Below are the code and all the weights of a small trained network. Each question names an input and a target symbol and asks about switching units off, where a switched-off unit gives its printed mean instead of its output.

import numpy as np


def w(rows, s, z=0):
    codes = np.array(rows[::2]) - 128.0
    scale = np.full(codes.shape[1], s)
    scale[-1] = z or s
    return codes * scale


def norm(h):
    return h / np.sqrt((h * h).mean(-1, keepdims=True) + 1e-5)


def f(y):
    return np.maximum(y, 0)


def softmax(a):
    e = np.exp(a - a.max(-1, keepdims=True))
    return e / e.sum(-1, keepdims=True)


def log_softmax(a):
    a = a - a.max(-1, keepdims=True)
    return a - np.log(np.exp(a).sum(-1, keepdims=True))


def net(x, mask):
    ids = ['αδλμπστ'.index(c) for c in x.split()]
    T = len(ids)
    res = E[ids] + P[:T]
    u = 0
    for l in range(2):
        r = norm(res)
        for j in range(2):
            rows = slice(3 * j, 3 * j + 3)
            q, k, v = (r @ M[l][rows].T for M in (Q, K, V))
            z = softmax(np.where(np.tri(T) > 0, q @ k.T / 3**0.5, -1e9)) @ v
            o = O[l][rows]
            res = res + np.where(mask[u + j], z, o[:, -1]) @ o[:, :-1]
        u += 2
        y = f(norm(res) @ A[l][:, :-1].T + A[l][:, -1])
        res = res + np.where(mask[u : u + 4], y, B[l][:, -1]) @ B[l][:, :-1]
        u += 4
    return log_softmax(norm(res)[-1] @ U[:, :-1].T + U[:, -1])


Q, K, V, O, A, B = {}, {}, {}, {}, {}, {}
E = w([
[177,182,147,116,120,82,134,122,65],'α',
[137,181,142,169,76,145,144,176,118],'δ',
[148,93,254,132,179,121,183,157,223],'λ',
[100,143,135,92,71,105,94,137,150],'μ',
[139,102,28,128,98,121,191,166,137],'π',
[179,111,142,119,51,156,135,142,79],'σ',
[150,143,99,158,47,92,154,71,138],'τ',
],0.0096)
P = w([
[132,72,160,183,120,91,116,128,134],'0',
[97,120,137,177,138,133,116,114,105],'1',
[81,110,142,148,114,90,140,150,114],'2',
[181,134,124,158,116,134,90,140,166],'3',
[65,148,120,160,155,205,123,92,126],'4',
[114,124,132,107,84,79,155,158,141],'5',
[159,188,81,112,147,221,94,83,177],'6',
[32,154,130,112,131,166,199,100,97],'7',
[168,154,117,57,85,94,147,137,180],'8',
[116,189,107,117,158,254,137,57,161],'9',
[77,161,155,73,98,113,215,116,100],'10',
],0.01)
Q[0] = w([
[91,122,95,131,116,118,111,120,67],'0.h0',
[135,172,120,117,69,170,193,119,167],'0.h0',
[135,222,146,125,40,165,230,131,153],'0.h0',
[27,70,161,109,95,69,230,129,50],'0.h1',
[29,254,163,104,65,197,178,102,173],'0.h1',
[164,162,140,43,37,17,152,235,187],'0.h1',
],0.0077)
K[0] = w([
[136,133,109,158,108,168,101,109,163],'0.h0',
[133,107,160,103,165,102,164,106,162],'0.h0',
[142,114,198,56,194,130,196,134,184],'0.h0',
[238,130,125,79,38,34,124,210,186],'0.h1',
[117,176,162,15,106,129,255,111,152],'0.h1',
[212,173,104,85,177,201,101,105,196],'0.h1',
],0.0079)
V[0] = w([
[132,115,97,140,114,105,158,94,120],'0.h0',
[150,62,182,110,203,130,152,123,157],'0.h0',
[110,99,125,108,77,102,111,127,93],'0.h0',
[149,55,113,92,137,94,101,61,67],'0.h1',
[137,219,94,143,119,103,150,172,101],'0.h1',
[56,133,80,127,2,181,101,137,151],'0.h1',
],0.0052)
O[0] = w([
[101,130,138,107,150,116,65,160,84,129],'0.h0',
[203,203,107,162,3,143,167,151,156,250],'0.h0',
[75,124,117,89,165,127,80,93,126,112],'0.h0',
[62,73,129,144,68,157,101,125,182,54],'0.h1',
[93,130,140,83,210,100,94,93,118,175],'0.h1',
[202,53,168,160,203,114,188,119,133,252],'0.h1',
],0.0051,0.003)
A[0] = w([
[210,227,43,170,46,151,151,159,115,5],'0.n0',
[45,135,138,122,209,124,114,231,167,128],'0.n1',
[114,177,63,150,154,147,178,254,165,103],'0.n2',
[139,203,140,89,138,166,128,149,189,195],'0.n3',
],0.0042,0.0027)
B[0] = w([
[152,115,173,184,155,149,254,57,77,254],'0.n0',
[151,77,167,174,32,128,169,64,166,163],'0.n1',
[146,211,140,128,132,196,20,180,99,199],'0.n2',
[66,230,201,84,11,112,132,137,131,228],'0.n3',
],0.0047,0.0037)
Q[1] = w([
[113,130,71,227,165,149,58,139,102],'1.h0',
[79,145,149,91,167,226,227,58,107],'1.h0',
[202,140,107,81,146,193,75,81,165],'1.h0',
[26,101,165,129,97,87,251,119,65],'1.h1',
[55,82,149,172,208,180,77,125,118],'1.h1',
[112,57,127,133,119,1,68,233,98],'1.h1',
],0.0094)
K[1] = w([
[44,40,126,194,178,99,72,159,87],'1.h0',
[96,151,159,95,110,110,255,135,148],'1.h0',
[61,158,98,174,185,225,163,69,65],'1.h0',
[233,162,135,61,31,27,161,171,174],'1.h1',
[33,51,182,181,158,42,114,208,138],'1.h1',
[181,113,134,188,171,126,3,141,186],'1.h1',
],0.0089)
V[1] = w([
[149,136,172,105,104,55,108,21,151],'1.h0',
[175,163,91,138,67,157,166,32,41],'1.h0',
[152,176,75,132,119,73,95,173,51],'1.h0',
[172,145,194,200,104,183,151,151,49],'1.h1',
[167,42,153,38,95,222,104,129,52],'1.h1',
[122,157,253,105,115,99,70,159,110],'1.h1',
],0.0066)
O[1] = w([
[101,108,35,142,166,186,71,196,168,168],'1.h0',
[10,80,76,158,144,102,168,154,74,195],'1.h0',
[37,144,118,81,96,129,138,80,141,103],'1.h0',
[103,90,79,64,133,148,101,100,1,254],'1.h1',
[111,38,201,125,15,198,179,111,109,98],'1.h1',
[212,115,147,44,128,178,121,98,166,122],'1.h1',
],0.0071,0.0056)
A[1] = w([
[254,81,149,212,169,118,220,145,93,77],'1.n0',
[73,148,195,219,101,39,152,80,126,126],'1.n1',
[83,92,89,209,220,121,57,197,151,1],'1.n2',
[55,194,63,108,71,118,128,102,17,68],'1.n3',
],0.0059,0.0056)
B[1] = w([
[93,132,150,97,140,138,113,117,239,178],'1.n0',
[118,150,95,197,113,65,81,57,127,189],'1.n1',
[104,99,50,179,145,167,178,254,73,142],'1.n2',
[121,123,182,105,172,138,147,147,220,254],'1.n3',
],0.0091,0.0068)
U = w([
[26,162,78,59,99,186,41,131,204,15],'α',
[184,129,111,71,229,101,120,99,69,128],'δ',
[165,239,115,147,56,175,118,171,103,5],'λ',
[222,78,161,155,161,153,141,144,251,211],'μ',
[111,139,113,214,108,72,103,63,153,233],'π',
[115,20,156,140,67,176,133,122,107,157],'σ',
[116,109,64,200,176,145,111,254,134,137],'τ',
],0.0059,0.0018)

Each question gives the input, a string of symbols that net reads in full, and the target symbol t.
The units are the heads (3 rows each of Q, K, V and O) and the neurons (one row each of A and B). Each row of codes is followed by its name. A weight is (code - 128) times the scale printed after its matrix; where a second scale follows, it is the last column's (O, A, B and U).
mask holds one flag per unit, layer by layer, with each layer's heads first. A switched-off unit (its flag False) gives its mean, the last column of its rows in O or B, instead of its output. The means were averaged over made-up inputs and are rounded, as every weight is.
A unit's drop is (log p(t) with every unit on - log p(t) with that unit switched off) / (log p(t) with every unit on - log p(t) with every unit switched off).
The circuit of an input: a set's keep is (log p(t) with only the set's units on - log p(t) with every unit switched off) / (log p(t) with every unit on - log p(t) with every unit switched off). Starting from all 12 units, units are removed one at a time, each time the one whose removal leaves the highest keep (on an exact tie, the one counted first), for as long as the keep stays at least 0.8.
circuit, biggest first: the units of the circuit, biggest drop first
unit that matters most: the unit with the biggest drop
heads that matter: for each layer, one digit per head in row order, 1 if its drop is at least 0.15 and else 0, layers parted by /
input λ σ λ σ π α δ α, target α: unit that matters most => 0.h1
input π μ λ α δ π δ π δ δ λ, target δ: circuit, biggest first => 0.h1, 1.n3
input π τ δ μ μ μ π π δ α, target π: circuit, biggest first => 1.h1, 1.n1, 1.h0
input σ π α π π, target α: circuit, biggest first => 0.h1, 0.n0, 0.h0
input π μ π, target π: circuit, biggest first => 0.h0, 1.h1, 1.h0, 1.n1
input σ τ μ μ α π, target μ: heads that matter => 10 / 01
input π δ μ α μ τ, target α: circuit, biggest first => 1.h0, 0.h1
input σ π π σ σ τ, target σ: heads that matter => 10 / 01
input τ σ σ π μ, target σ: heads that matter => 00 / 01
input π μ μ δ, target μ: heads that matter => 11 / 01
input λ μ τ σ λ, target τ: circuit, biggest first => 1.h1, 1.n2, 1.h0
input τ μ μ, target τ: heads that matter => 00 / 10
input α μ μ δ λ τ λ σ μ, target λ: circuit, biggest first => 0.h1, 0.h0
input π π λ δ π μ λ α, target μ: unit that matters most => 1.n0
input μ π π τ α α α τ δ, target α: circuit, biggest first => 1.h0, 0.h0
input λ δ σ α, target δ: heads that matter => 00 / 01
input π π λ τ μ π π λ, target π: heads that matter => 00 / 01
input α π σ δ τ, target σ: heads that matter => 00 / 01
input λ α σ π α λ σ σ α, target σ: heads that matter => 00 / 11
input π π λ λ π, target λ: unit that matters most => 1.h0
